Below is a small trained network, with its code and all its weights. Each question gives an input and a target symbol and asks what happens when units are switched off, that is, made to give their printed mean instead of their output.

import numpy as np


def w(rows, s, z=0):
    codes = np.array(rows[::2]) - 128.0
    scale = np.full(codes.shape[1], s)
    scale[-1] = z or s
    return codes * scale


def norm(h):
    return h / np.sqrt((h * h).mean(-1, keepdims=True) + 1e-5)


def f(y):
    return np.maximum(y, 0)


def softmax(a):
    e = np.exp(a - a.max(-1, keepdims=True))
    return e / e.sum(-1, keepdims=True)


def log_softmax(a):
    a = a - a.max(-1, keepdims=True)
    return a - np.log(np.exp(a).sum(-1, keepdims=True))


def net(x, mask):
    ids = ['αβγξπτω'.index(c) for c in x.split()]
    T = len(ids)
    res = E[ids] + P[:T]
    u = 0
    for l in range(2):
        q, k, v = (norm(res) @ M[l].T for M in (Q, K, V))
        z = softmax(np.where(np.tri(T) > 0, q @ k.T / 2**0.5, -1e9)) @ v
        res = res + np.where(mask[u], z, O[l][:, -1]) @ O[l][:, :-1]
        u += 1
        y = f(norm(res) @ A[l][:, :-1].T + A[l][:, -1])
        res = res + np.where(mask[u : u + 4], y, B[l][:, -1]) @ B[l][:, :-1]
        u += 4
    return log_softmax(norm(res)[-1] @ U[:, :-1].T + U[:, -1])


Q, K, V, O, A, B = {}, {}, {}, {}, {}, {}
E = w([
[183,101,210,194],'α',
[119,54,78,175],'β',
[124,105,97,69],'γ',
[9,29,2,156],'ξ',
[25,51,189,116],'π',
[190,90,92,212],'τ',
[141,134,108,214],'ω',
],0.017)
P = w([
[251,82,119,157],'0',
[228,255,90,242],'1',
[116,215,46,177],'2',
[90,193,74,177],'3',
[100,198,45,175],'4',
[107,191,84,182],'5',
[112,193,65,175],'6',
[113,189,64,169],'7',
[108,183,73,184],'8',
[117,182,96,199],'9',
[85,175,52,172],'10',
[121,171,104,197],'11',
[174,181,155,234],'12',
[132,171,94,194],'13',
],0.0052)
Q[0] = w([
[173,51,2,208],'L0H1',
[141,69,126,135],'L0H1',
],0.011)
K[0] = w([
[215,33,114,91],'L0H1',
[212,3,16,88],'L0H1',
],0.0075)
V[0] = w([
[53,243,101,248],'L0H1',
[2,84,155,178],'L0H1',
],0.0049)
O[0] = w([
[254,227,136,241,1],'L0H1',
[118,132,46,27,205],'L0H1',
],0.0065,0.00018)
A[0] = w([
[82,251,96,255,228],'L0N1',
[37,42,41,102,252],'L0N2',
[127,102,135,108,69],'L0N3',
[95,94,113,54,120],'L0N4',
],0.0058,0.003)
B[0] = w([
[123,179,180,149,241],'L0N1',
[212,148,254,202,255],'L0N2',
[77,95,102,58,129],'L0N3',
[82,179,190,20,156],'L0N4',
],0.0091,0.0073)
Q[1] = w([
[180,118,251,204],'L1H1',
[149,151,155,139],'L1H1',
],0.017)
K[1] = w([
[179,3,98,84],'L1H1',
[125,112,89,99],'L1H1',
],0.013)
V[1] = w([
[250,254,175,188],'L1H1',
[43,201,148,118],'L1H1',
],0.0064)
O[1] = w([
[241,142,173,111,246],'L1H1',
[159,255,241,184,2],'L1H1',
],0.0095,0.0037)
A[1] = w([
[200,75,158,75,127],'L1N1',
[148,89,228,150,227],'L1N2',
[138,107,199,136,93],'L1N3',
[106,106,185,11,253],'L1N4',
],0.011,0.0028)
B[1] = w([
[139,96,108,2,178],'L1N1',
[150,147,98,118,249],'L1N2',
[134,20,210,87,180],'L1N3',
[3,172,53,140,172],'L1N4',
],0.0083,0.011)
U = w([
[165,17,105,112,35],'α',
[143,54,3,110,150],'β',
[31,78,238,116,124],'γ',
[36,25,28,177,70],'ξ',
[73,225,152,150,252],'π',
[130,120,53,37,241],'τ',
[196,136,235,81,90],'ω',
],0.0074,0.0034)

Each question gives the input, a string of symbols that net reads in full, and the target symbol t.
The units are the heads (2 rows each of Q, K, V and O) and the neurons (one row each of A and B). Each row of codes is followed by its name. A weight is (code - 128) times the scale printed after its matrix; where a second scale follows, it is the last column's (O, A, B and U).
mask holds one flag per unit, layer by layer, with each layer's heads first. A switched-off unit (its flag False) gives its mean, the last column of its rows in O or B, instead of its output. The means were averaged over made-up inputs and are rounded, as every weight is.
A unit's drop is (log p(t) with every unit on - log p(t) with that unit switched off) / (log p(t) with every unit on - log p(t) with every unit switched off).
The circuit of an input: a set's keep is (log p(t) with only the set's units on - log p(t) with every unit switched off) / (log p(t) with every unit on - log p(t) with every unit switched off). Starting from all 10 units, units are removed one at a time, each time the one whose removal leaves the highest keep (on an exact tie, the one counted first), for as long as the keep stays at least 0.8.
units of the circuit, in order: the units of the circuit, biggest drop first
most important unit: the unit with the biggest drop
k most important neurons: the k neurons with the biggest drops, biggest first
k most important neurons of layer l: the k neurons of layer l with the biggest drops, biggest first
drop when u is switched off: that unit's drop, to one decimal
input γ γ π ω, target γ: most important unit : L0H1
input π π ω γ, target π: units of the circuit, in order : (L1H1, L1N4)
input ω γ β τ γ β ω ω β, target ω: units of the circuit, in order : (L1H1, L0N2)
input π τ γ α γ, target π: units of the circuit, in order : (L1H1, L0H1)
input ξ ξ γ ω ω τ γ α α γ γ ω, target ξ: 2 most important neurons of layer 0 : (L0N2, L0N1)
input ξ β γ ξ ξ β β ω π γ τ β γ ω, target ξ: 2 most important neurons : (L0N1, L0N2)
input γ ω ξ π τ γ τ ξ γ π α ξ, target γ: 2 most important neurons : (L0N2, L0N4)
input ω γ ω π, target ω: units of the circuit, in order : (L1H1, L0H1)
input ω ω γ γ ω ω ω τ ξ ω β, target ω: units of the circuit, in order : (L0N2, L1H1)
input ξ α ω π τ, target ξ: 2 most important neurons of layer 1 : (L1N2, L1N1)
input π ω ω ω α γ ω τ, target π: 4 most important neurons : (L0N1, L1N3, L1N1, L0N4)
input ω γ γ γ γ, target ω: 2 most important neurons : (L0N2, L0N4)
input γ τ ω ξ ω γ β, target γ: drop when L0N4 is switched off : 0.2
input γ β ω α π β ω ξ α β, target γ: drop when L1H1 is switched off : 0.3
input π α ω π α τ, target π: drop when L1N3 is switched off : 0.2
input ω ω γ ω γ α τ π, target ω: units of the circuit, in order : (L1H1)
input ξ β γ π ω τ, target ξ: drop when L0H1 is switched off : 0.2
